Here is a tiny trained network, its code and every weight. The questions are about switching its units off for an input and a target symbol, where a switched-off unit gives its printed mean instead of its output.

import numpy as np


def w(rows, s, z=0):
    codes = np.array(rows[::2]) - 128.0
    scale = np.full(codes.shape[1], s)
    scale[-1] = z or s
    return codes * scale


def norm(h):
    return h / np.sqrt((h * h).mean(-1, keepdims=True) + 1e-5)


def f(y):
    return np.maximum(y, 0)


def softmax(a):
    e = np.exp(a - a.max(-1, keepdims=True))
    return e / e.sum(-1, keepdims=True)


def log_softmax(a):
    a = a - a.max(-1, keepdims=True)
    return a - np.log(np.exp(a).sum(-1, keepdims=True))


def net(x, mask):
    ids = ['ΓΦαδημτω'.index(c) for c in x.split()]
    T = len(ids)
    res = E[ids] + P[:T]
    q, k, v = (norm(res) @ M[0].T for M in (Q, K, V))
    z = softmax(np.where(np.tri(T) > 0, q @ k.T / 2**0.5, -1e9)) @ v
    res = res + np.where(mask[0], z, O[0][:, -1]) @ O[0][:, :-1]
    y = f(norm(res) @ A[0][:, :-1].T + A[0][:, -1])
    res = res + np.where(mask[1:13], y, B[0][:, -1]) @ B[0][:, :-1]
    return log_softmax(norm(res)[-1] @ U[:, :-1].T + U[:, -1])


Q, K, V, O, A, B = {}, {}, {}, {}, {}, {}
E = w([
[117,150,97,112,128,136,132],'Γ',
[66,67,196,13,111,102,191],'Φ',
[134,179,87,92,75,125,150],'α',
[184,253,117,63,89,115,161],'δ',
[150,97,213,126,26,75,202],'η',
[168,141,132,30,186,134,85],'μ',
[166,68,98,54,38,143,69],'τ',
[22,172,156,129,18,134,42],'ω',
],0.018)
P = w([
[131,118,129,186,56,174,244],'0',
[171,152,145,133,128,208,189],'1',
[178,155,139,132,121,179,138],'2',
[177,160,122,120,103,133,95],'3',
[151,156,104,103,109,106,88],'4',
[176,173,111,81,111,75,85],'5',
[178,167,108,73,125,79,77],'6',
],0.011)
Q[0] = w([
[158,138,206,120,41,254,27],'H1',
[86,102,143,207,142,160,128],'H1',
],0.0099)
K[0] = w([
[2,74,151,46,143,112,137],'H1',
[122,153,105,129,144,231,207],'H1',
],0.0083)
V[0] = w([
[1,229,164,186,118,80,111],'H1',
[126,70,116,150,81,140,81],'H1',
],0.0095)
O[0] = w([
[38,194,183,164,95,160,120,2],'H1',
[235,25,194,93,55,253,110,113],'H1',
],0.016,0.0022)
A[0] = w([
[150,123,84,152,195,130,123,44],'N1',
[116,119,244,208,168,196,100,73],'N2',
[113,91,91,214,109,176,146,125],'N3',
[90,86,105,222,118,54,94,30],'N4',
[146,160,126,76,121,120,73,204],'N5',
[102,161,126,97,103,64,125,164],'N6',
[136,169,105,72,157,191,106,110],'N7',
[125,134,174,71,63,151,66,203],'N8',
[34,62,181,206,103,57,149,252],'N9',
[135,158,255,104,121,170,59,231],'N10',
[119,92,197,48,137,132,116,120],'N11',
[121,149,127,81,118,154,179,137],'N12',
],0.013,0.0035)
B[0] = w([
[121,96,165,88,96,130,71,141],'N1',
[88,191,70,132,204,171,143,153],'N2',
[156,116,125,179,231,174,110,137],'N3',
[132,143,158,115,105,141,119,134],'N4',
[131,107,157,147,66,103,55,248],'N5',
[119,58,69,144,150,127,92,237],'N6',
[75,102,173,158,93,118,147,189],'N7',
[97,111,71,95,101,109,72,254],'N8',
[154,195,176,94,123,111,6,178],'N9',
[89,156,46,50,154,150,83,217],'N10',
[116,137,89,207,136,159,140,204],'N11',
[132,97,179,169,117,123,108,205],'N12',
],0.011,0.0092)
U = w([
[113,105,151,150,150,93,123,81],'Γ',
[109,122,235,161,23,74,92,217],'Φ',
[157,131,148,206,179,122,70,190],'α',
[152,130,122,37,210,13,94,90],'δ',
[114,99,88,243,86,126,124,5],'η',
[82,166,80,134,133,1,160,162],'μ',
[229,88,110,85,103,190,104,142],'τ',
[67,169,127,105,88,211,78,146],'ω',
],0.0098,0.0022)

Each question gives the input, a string of symbols that net reads in full, and the target symbol t.
The units are the heads (2 rows each of Q, K, V and O) and the neurons (one row each of A and B). Each row of codes is followed by its name. A weight is (code - 128) times the scale printed after its matrix; where a second scale follows, it is the last column's (O, A, B and U).
mask holds one flag per unit, heads first, then neurons. A switched-off unit (its flag False) gives its mean, the last column of its rows in O or B, instead of its output. The means were averaged over made-up inputs and are rounded, as every weight is.
A unit's drop is (log p(t) with every unit on - log p(t) with that unit switched off) / (log p(t) with every unit on - log p(t) with every unit switched off).
The circuit of an input: a set's keep is (log p(t) with only the set's units on - log p(t) with every unit switched off) / (log p(t) with every unit on - log p(t) with every unit switched off). Starting from the 12 units with the biggest drops (on a tie, the unit counted first), units are removed one at a time, each time the one whose removal leaves the highest keep (on an exact tie, the one counted first), for as long as the keep stays at least 0.8.
circuit, biggest first: the units of the circuit, biggest drop first
most important unit: the unit with the biggest drop
top k neurons: the k neurons with the biggest drops, biggest first
drop of u: that unit's drop, to one decimal
input α δ ω α μ, target ω: top 3 neurons : N10; N11; N7
input μ α η, target δ: circuit, biggest first : H1
input Φ μ η Γ, target Φ: circuit, biggest first : N10; N7
input Φ α α δ, target Φ: circuit, biggest first : N5; N7
input ω Φ Φ η δ α, target Φ: circuit, biggest first : N10; N5
input δ μ α, target δ: top 2 neurons : N11; N1
input δ μ δ Γ τ α μ, target τ: circuit, biggest first : H1; N10
input ω Φ Φ, target ω: top 3 neurons : N11; N10; N5
input α τ δ δ ω τ, target ω: circuit, biggest first : H1; N10
input δ α Φ Γ, target δ: top 2 neurons : N11; N12
input Φ δ α, target Φ: top 2 neurons : N10; N11
input η α Φ, target η: top 2 neurons : N11; N10
input Φ μ δ, target Φ: top 2 neurons : N10; N7
input Φ δ μ, target Φ: most important unit : N7
input δ δ μ ω α δ, target ω: drop of N10 : 0.4
input Φ ω Γ, target Φ: drop of N6 : 0.2
input Φ Φ α Γ ω Γ, target ω: drop of N10 : 0.2
